Below are the code and all the weights of a small trained network. Each question names an input and a class and asks about switching units off, where a switched-off unit gives its printed mean instead of its output.

import numpy as np


def w(rows, s, z=0):
    codes = np.array(rows[::2]) - 128.0
    scale = np.full(codes.shape[1], s)
    scale[-1] = z or s
    return codes * scale


def f(y):
    return np.maximum(y, 0)


def log_softmax(a):
    a = a - a.max(-1, keepdims=True)
    return a - np.log(np.exp(a).sum(-1, keepdims=True))


def net(x, mask):
    res = np.array(x, float).reshape(1, 4) / 4 @ E
    y = f(res @ A[0][:, :-1].T + A[0][:, -1])
    res = res + np.where(mask, y, B[0][:, -1]) @ B[0][:, :-1]
    return log_softmax(res[-1] @ U[:, :-1].T + U[:, -1])


A, B = {}, {}
E = w([
[129,164,157,133,133,26,56,153,52,38],'x0',
[214,154,112,225,133,158,128,41,104,59],'x1',
[182,127,212,195,146,122,166,198,73,223],'x2',
[78,2,119,131,167,85,191,101,43,119],'x3',
],0.012)
A[0] = w([
[128,110,60,163,138,144,106,95,153,64,84],'N1',
[85,116,104,111,118,126,126,89,178,90,74],'N2',
[139,154,101,106,109,67,60,172,102,89,97],'N3',
[98,107,103,150,146,81,99,148,71,105,108],'N4',
[76,76,123,145,151,118,154,68,78,143,94],'N5',
[140,132,193,170,176,150,126,159,98,166,66],'N6',
[92,86,118,121,98,130,83,58,131,114,130],'N7',
[149,190,167,106,79,178,91,130,200,143,184],'N8',
[142,191,129,131,97,154,77,172,132,134,89],'N9',
[141,150,168,78,159,75,121,93,90,112,67],'N10',
[201,129,107,207,128,142,112,62,98,89,131],'N11',
[145,95,204,183,167,170,121,175,111,213,161],'N12',
[104,92,118,143,150,96,211,108,90,138,126],'N13',
[141,82,129,129,141,101,153,123,123,115,81],'N14',
[137,158,189,165,154,91,93,104,95,73,127],'N15',
[134,229,139,142,115,125,132,122,170,135,92],'N16',
[144,139,147,146,136,53,75,141,116,103,135],'N17',
[111,78,100,125,197,128,164,108,99,131,110],'N18',
[108,107,104,125,145,180,192,131,192,177,78],'N19',
[173,107,243,196,115,91,150,156,132,161,101],'N20',
[88,118,141,38,104,64,96,190,144,183,100],'N21',
[146,94,78,107,106,189,186,89,150,189,124],'N22',
[108,123,98,113,71,147,110,89,102,125,251],'N23',
[95,170,149,114,147,187,125,136,136,87,106],'N24',
[80,100,165,15,156,142,136,202,172,162,131],'N25',
[134,148,110,154,117,145,83,131,174,176,87],'N26',
[148,167,86,135,90,119,78,157,152,164,74],'N27',
[187,114,183,215,149,155,153,139,121,118,115],'N28',
[156,115,118,189,179,178,175,61,183,133,117],'N29',
[78,147,96,64,123,169,139,93,148,76,108],'N30',
[79,4,140,131,180,130,119,80,100,123,136],'N31',
],0.012,0.013)
B[0] = w([
[95,37,187,51,100,166,101,111,113,121,195],'N1',
[72,57,114,56,129,110,101,129,133,70,174],'N2',
[105,160,103,134,119,77,90,136,73,172,196],'N3',
[141,176,103,158,132,130,94,149,104,133,186],'N4',
[197,131,72,110,178,139,178,176,164,150,193],'N5',
[62,65,115,53,97,117,89,156,120,115,175],'N6',
[43,82,157,97,142,172,116,161,167,123,186],'N7',
[147,164,106,116,181,142,232,179,127,113,244],'N8',
[177,107,49,97,188,174,148,171,137,150,179],'N9',
[120,143,76,137,127,119,67,90,108,146,159],'N10',
[196,97,213,129,192,185,184,50,135,139,253],'N11',
[58,108,132,116,97,134,125,136,139,52,234],'N12',
[156,142,88,115,157,124,191,160,162,123,201],'N13',
[167,106,123,73,207,114,130,155,128,157,153],'N14',
[105,171,111,200,149,74,112,111,72,147,220],'N15',
[181,101,91,100,192,177,156,180,130,172,187],'N16',
[110,200,118,189,127,119,61,127,67,168,203],'N17',
[174,146,93,101,172,175,158,193,154,166,187],'N18',
[124,164,81,168,135,55,25,102,54,132,198],'N19',
[57,86,127,63,79,174,91,167,136,91,209],'N20',
[184,87,193,136,143,123,159,52,85,136,202],'N21',
[56,234,71,205,129,85,13,101,53,158,218],'N22',
[70,163,167,129,82,103,179,170,151,73,228],'N23',
[92,93,118,106,189,142,148,151,100,145,155],'N24',
[170,136,254,134,177,150,146,55,85,131,222],'N25',
[156,126,70,99,147,142,117,169,86,121,164],'N26',
[198,102,79,67,210,157,110,138,159,148,162],'N27',
[91,74,190,89,91,180,121,118,111,96,206],'N28',
[146,178,166,214,138,79,72,67,100,187,213],'N29',
[53,58,132,103,91,168,114,135,122,87,200],'N30',
[173,174,92,110,186,172,185,160,135,156,229],'N31',
],0.0086,0.018)
U = w([
[221,159,13,108,179,151,178,250,136,130,113],'0',
[120,225,68,176,137,70,18,126,43,136,113],'1',
[211,98,255,130,148,138,137,40,88,126,99],'2',
[44,36,125,74,91,150,83,208,126,73,105],'3',
[92,240,181,182,103,117,216,212,150,74,254],'4',
[186,141,157,161,130,58,64,182,240,131,119],'5',
[167,120,64,153,29,71,106,135,95,152,117],'6',
[203,132,55,140,88,76,103,116,139,115,119],'7',
],0.0093,0.023)

Each question gives the input, the list of numbers given to net, and the class t.
The units are the neurons (one row each of A and B). Each row of codes is followed by its name. A weight is (code - 128) times the scale printed after its matrix; where a second scale follows, it is the last column's (A, B and U).
mask holds one flag per neuron, in row order. A switched-off neuron (its flag False) gives its mean, the last column of its row in B, instead of its output. The means were averaged over made-up inputs and are rounded, as every weight is.
A unit's drop is (log p(t) with every unit on - log p(t) with that unit switched off) / (log p(t) with every unit on - log p(t) with every unit switched off).
The circuit of an input: a set's keep is (log p(t) with only the set's units on - log p(t) with every unit switched off) / (log p(t) with every unit on - log p(t) with every unit switched off). Starting from the 12 units with the biggest drops (on a tie, the unit counted first), units are removed one at a time, each time the one whose removal leaves the highest keep (on an exact tie, the one counted first), for as long as the keep stays at least 0.8.
circuit, biggest first: the units of the circuit, biggest drop first
unit that matters most: the unit with the biggest drop
k most important neurons: the k neurons with the biggest drops, biggest first
drop when u is switched off: that unit's drop, to one decimal
input [-4,-2,-5,-3], class 3: 2 most important neurons => N30; N2
input [-4,-8,1,3], class 2: circuit, biggest first => N25
input [-2,-5,6,-4], class 3: 2 most important neurons => N12; N11
input [-4,3,6,-5], class 3: circuit, biggest first => N20; N6
input [-6,-3,0,-5], class 1: 2 most important neurons => N22; N19
input [6,-5,-7,-6], class 3: 3 most important neurons => N30; N31; N22
input [4,-5,-1,5], class 0: 2 most important neurons => N11; N31
input [-5,5,1,0], class 1: 3 most important neurons => N22; N25; N21
input [-2,-8,7,-1], class 2: 2 most important neurons => N25; N21
input [3,7,-7,3], class 2: 2 most important neurons => N11; N20
input [8,0,3,-8], class 0: 2 most important neurons => N9; N16
input [-7,6,-6,-6], class 1: 3 most important neurons => N22; N29; N19
input [-7,8,-6,-3], class 2: 4 most important neurons => N11; N1; N29; N17
input [3,0,-7,-8], class 0: unit that matters most => N8
input [6,-6,-1,8], class 0: drop when N22 is switched off => 0.0
input [5,7,-2,0], class 2: drop when N22 is switched off => 0.4
input [3,-3,1,3], class 4: drop when N19 is switched off => 1.1
